data = ((5334, 2298, 7249, 7103, 3347, 5848, 4881), (4499, 3756, 2654, 4236, 8054, 3300, 8882), (8781, 5001, 5814, 7659, 2081, 9199, 5833))
What is the entry just right of 9199? 5833
The entry just left of 3347 is 7103
The entry just right of 2654: 4236
What is the entry just right of 5001? 5814
What is the entry just right of 7103? 3347
The entry just right of 3300 -> 8882
The median entry is 5334
The largest entry: 9199
The entry just right of 3347 is 5848
The entry just left of 7103 is 7249

W =
array([[-10.7,  -4.8, -22.6,  24.0, -20.8,  -7.9,  27.8,   0.5,  14.0,
        -64.7,  51.8],
       [ -7.4,  15.2,  -3.0, -42.7, -57.6,  49.1,  45.0,   0.5, -47.3,
         38.8,  -8.4],
       [ 13.7,  -4.2,  17.7,  21.4,  -1.3,  -7.1,  -4.9,  -2.5, -32.8,
         -5.7,  12.7],
       [ -7.7,   7.7,   7.9, -20.0,  25.7,   1.8,   0.3,   3.9,  -1.6,
         -6.1,  -5.3],
       [ 21.3,  30.1, -59.6, -57.9, -31.7,  25.9,  33.4,  31.9,   5.5,
         14.4,  14.3],
       [ 38.3, -51.6,  -3.6,  58.2,  17.7, -38.7, -46.9, -39.6,  16.9,
        -12.0,  21.4],
       [ 23.0, -21.2,   9.5,  11.4, -31.7, -12.2, -22.3, -18.5,  -0.7,
         -5.0,   9.4],
       [ 46.0,  20.6, -54.1, -39.1,   6.9,  28.7,  36.8,  30.1, -52.9,
         45.0,  16.3],
       [ -6.6, -31.5,  22.0,  13.4,  30.3, -26.0, -21.6, -29.3,  19.5,
        -53.0,  21.5],
       [  4.6, -14.2,  49.1,  23.3,  24.6, -24.1, -25.4, -20.3, -26.9,
        -45.0,  23.6],
       [  6.9,  29.1, -67.4,  55.9, -65.9,  15.4,  34.0,  38.3,  11.3,
         49.6, -17.7]])
The maximum is 58.2
Give the entry just right of 49.6.
A: -17.7
The entry just left of the smallest entry: 29.1
Give the 3rd smallest entry.
A: -64.7
Give the entry just right of the centre entry.
A: -46.9
Give the entry just left of -12.2.
A: -31.7
The entry just right of -7.1 -> -4.9
The 2nd entry in reading order -> -4.8
Give the entry just left of the centre entry.
A: 17.7
Give the entry just left of 25.7.
A: -20.0
Give the fifth entry in reading order.
A: -20.8
Give the entry just right of 20.6.
A: -54.1
The centre entry: -38.7
The 1st entry in reading order -> -10.7
Give the entry just left of 24.6.
A: 23.3
The entry just right of -20.8 -> -7.9
The entry just left of 49.6 is 11.3
Give the entry just right of 25.9.
A: 33.4
The entry just left of -14.2: 4.6
Give the entry just left of -3.6.
A: -51.6
Give the entry just left of 55.9.
A: -67.4
Give the 2nd largest entry.
A: 55.9

[[-50.8 -54.2 -29.1 -19.5]
 [-59.2 -32.3 -15.0 -25.1]
 [ 52.2   9.9 -29.8  10.4]
 [ 29.0  58.3  43.9  13.7]
 [  0.4  37.8  47.9   7.6]
 [ -6.6 -35.6 -58.0 -15.4]
 [ 28.9 -34.8 -69.1  -2.8]
 [-51.4 -49.0 -11.0 -14.1]
 [-19.5 -42.6 -57.2 -19.3]
 [  3.6  52.0  49.4   5.3]
 [-44.7 -36.0 -29.5 -22.7]
 [-50.1  23.2  53.5 -10.3]
 [ 71.4  20.1 -12.8  23.7]
 [ 63.0  47.0   8.6  19.6]
 [ 27.4  51.8  33.2  10.6]
 [-54.2 -39.7 -27.3 -25.2]]
Counting starts at 0.
The entry just left of 9.9? 52.2
The entry in row 1 and column 0 is -59.2
The entry in row 0 and column 0? -50.8
The entry just left of 8.6? 47.0
The entry just right of -36.0: -29.5
The entry just left of -29.8? 9.9
The entry directly above -35.6: 37.8
The entry in row 0 and column 1? -54.2
The entry directly below 7.6: -15.4
The bottom entry of the column that holds the smallest entry -> -27.3
The entry directly below 8.6 is 33.2
The entry directly above the largest entry is -50.1
The entry directly below -29.5? 53.5
The entry directly below -50.1 is 71.4
The top-right entry? -19.5
The bottom entry of the column that holds the largest entry? -54.2
The entry directly above -57.2 is -11.0
The entry at row 0, column 2 is -29.1
The entry just right of 28.9? -34.8
The entry just right of the largest entry? 20.1
The entry just right of -44.7? -36.0
The entry directly below the largest entry? 63.0
The entry directly above 49.4: -57.2
The smallest entry is -69.1
The entry in row 2 and column 2 is -29.8
The entry just right of 27.4? 51.8
The entry just right of the smallest entry: -2.8
The entry directly above -15.4? 7.6

[ 0.08 -0.05  0.16 -0.12  0.04  0.01 -0.01  0.13  0.00 -0.09  0.06  0.08
  0.00 -0.12]
The third entry from the left is 0.16
Which number is the first entry from the right? -0.12
Which number is the 3rd entry from the right? 0.08
The second entry from the left is -0.05

Questions about the table below.
1) What is the bottom-right entry?
2) What is the maximum?
3) What is the entry in the top-right corner?
4) What is the entry directly below 0.5?
5) What is the 3rd entry on the main diagonal?
6) What is the entry directly below -3.8?
7) What is the entry directly above 3.8?
8) What is the entry just right of 0.5?
[[  0.5  16.5  41.1  11.4  -8.3  10.4]
 [ -3.8  14.0 -66.2 -65.9  13.7 -20.9]
 [ 10.1  -9.8   7.5  12.9  35.8   3.8]]
1) 3.8
2) 41.1
3) 10.4
4) -3.8
5) 7.5
6) 10.1
7) -20.9
8) 16.5

(419, 744, 475, 497, 238, 423, 866)
Find the median entry.
475
Find the entry just right of 475.
497

Read these off the row that follows.
1) Which number is the entry just right of 6616?
2) Which number is the third largest entry?
3) Which number is the median of all entries?
4) Which number is the 2nd smallest entry?
5) Which number is the first entry from the left?
6) Which number is the entry just left of the centre entry?
7) Which number is the 3rd entry from the left?
[8047 5943 6123 3153 3790 6144 5117 4751 7442 5897 6616 3981 5483 6968
 4865]
1) 3981
2) 6968
3) 5897
4) 3790
5) 8047
6) 5117
7) 6123

Questions about the table below. Indices start at 0.
1) What is the entry just right of the smallest entry?
2) What is the entry at row 0, column 2?
3) What is the entry in row 1 and column 0?
4) What is the entry in row 1 and column 1?
5) What is the entry in the top-left corner?
6) What is the entry just left of -48.6?
7) What is the entry just right of 65.4?
8) What is the entry just left of -28.1?
[[  3.8   4.6  30.8 -42.6 -34.9 -17.3  11.5   5.1]
 [ 19.8   1.3  29.6 -52.1 -58.9 -29.3  31.3 -48.6]
 [ -3.9   1.0 -18.9  12.1  17.1   0.6  22.3 -19.5]
 [  9.9 -19.1  -2.7 -28.3   9.8 -28.1  65.4   5.6]]
1) -29.3
2) 30.8
3) 19.8
4) 1.3
5) 3.8
6) 31.3
7) 5.6
8) 9.8

176  174   81  117   59
 92  117   58   94   86
 70   28   58  127   86
119   45   85  116  119
117  117   75  117   90
117   32   96  118  113
108  117   68   83   85
169  201  117  142   97
159  203   83  136   93
101   25   72   94  109
117  177  117  139   59
170  176   92  102   67
104   67   84   78   82
The entry directly below 75?
A: 96
The entry directly below 113?
A: 85
The entry just right of 116 is 119
The third-last entry, reading row by row: 84
The first entry, reading row by row?
A: 176
The 1st entry on the diagonal from the top-right corner?
A: 59
The entry just right of 159?
A: 203
The median of all entries?
A: 101
The second entry in reading order?
A: 174
The largest entry in the last row is 104
The last entry in the row that holds the largest entry?
A: 93
The entry just right of the smallest entry?
A: 72
The entry directly above 96: 75
The minimum: 25
The last entry, reading row by row?
A: 82
The entry just left of the largest entry is 159
The second smallest entry is 28
The entry directly above 28 is 117
The entry just left of 84?
A: 67
The entry just left of 113 is 118

arr = 3245  4513  6417  3764  1051  4827  4469  8066  2872  8595  3696  8158
Read off the smallest entry.
Answer: 1051
The entry just left of 2872: 8066
Read off the entry just left of 8158.
Answer: 3696
Read off the entry just right of the smallest entry.
Answer: 4827

Read these off the array that follows.
1) The entry just right of the smallest entry?
2) The top-right entry?
3) The second entry from the end, reading row by row?
4) The 3rd entry in reading order?
5) The last entry, reading row by row?
6) The entry just right of 26?
7) The second largest entry?
8) The 1st entry on the main diagonal?
-22    2  -14   12  -19  -37
 26  -24    5    9  -18  -20
  3  -24   17   -5    0    6
 -4   -9  -19   -9   -3   -2
-43  -16  -21  -31   16  -11
  5   -9    5   14  -21  -31
 24  -34   17    6   -9  -10
 11   20  -32    8  -27  -18
-10   17  -20  -16    4   -1
  9  -27   10   14  -18  -36
 -7    5  -18    5  -20  -22
  7  -25    9   -5   -1   -3
 -8    5  -22    2  -19  -17
  5    2  -21   -1  -14   -3
-18   15  -25  -12   -4  -10
 -6  -34   14  -16   10    8
1) -16
2) -37
3) 10
4) -14
5) 8
6) -24
7) 24
8) -22

[32, 3, -30, -39, 24, 7]
The first entry is 32
Read off the 2nd largest entry.
A: 24
The 2nd entry from the left: 3

M = [-48.6 -42.0  41.8 -15.5   4.8  61.7  61.7  13.4 -66.1]
Read off the centre entry.
A: 4.8
Read off the entry just right of the centre entry.
A: 61.7
Read off the entry just right of 13.4.
A: -66.1

Questions about the row below.
1) Report the entry just left of 43.5.
2) Report the third entry from the right.
3) Report the entry just right of 40.9.
4) Report the first entry.
5) Report the entry at the centre.
6) Report the maximum.
7) Report the 1st entry from the right.
8) Report the second entry from the left.
[ -8.0  25.8 -44.9  43.5 -35.2  40.9 -48.9  58.6 -68.9  61.3 -52.6]
1) -44.9
2) -68.9
3) -48.9
4) -8.0
5) 40.9
6) 61.3
7) -52.6
8) 25.8
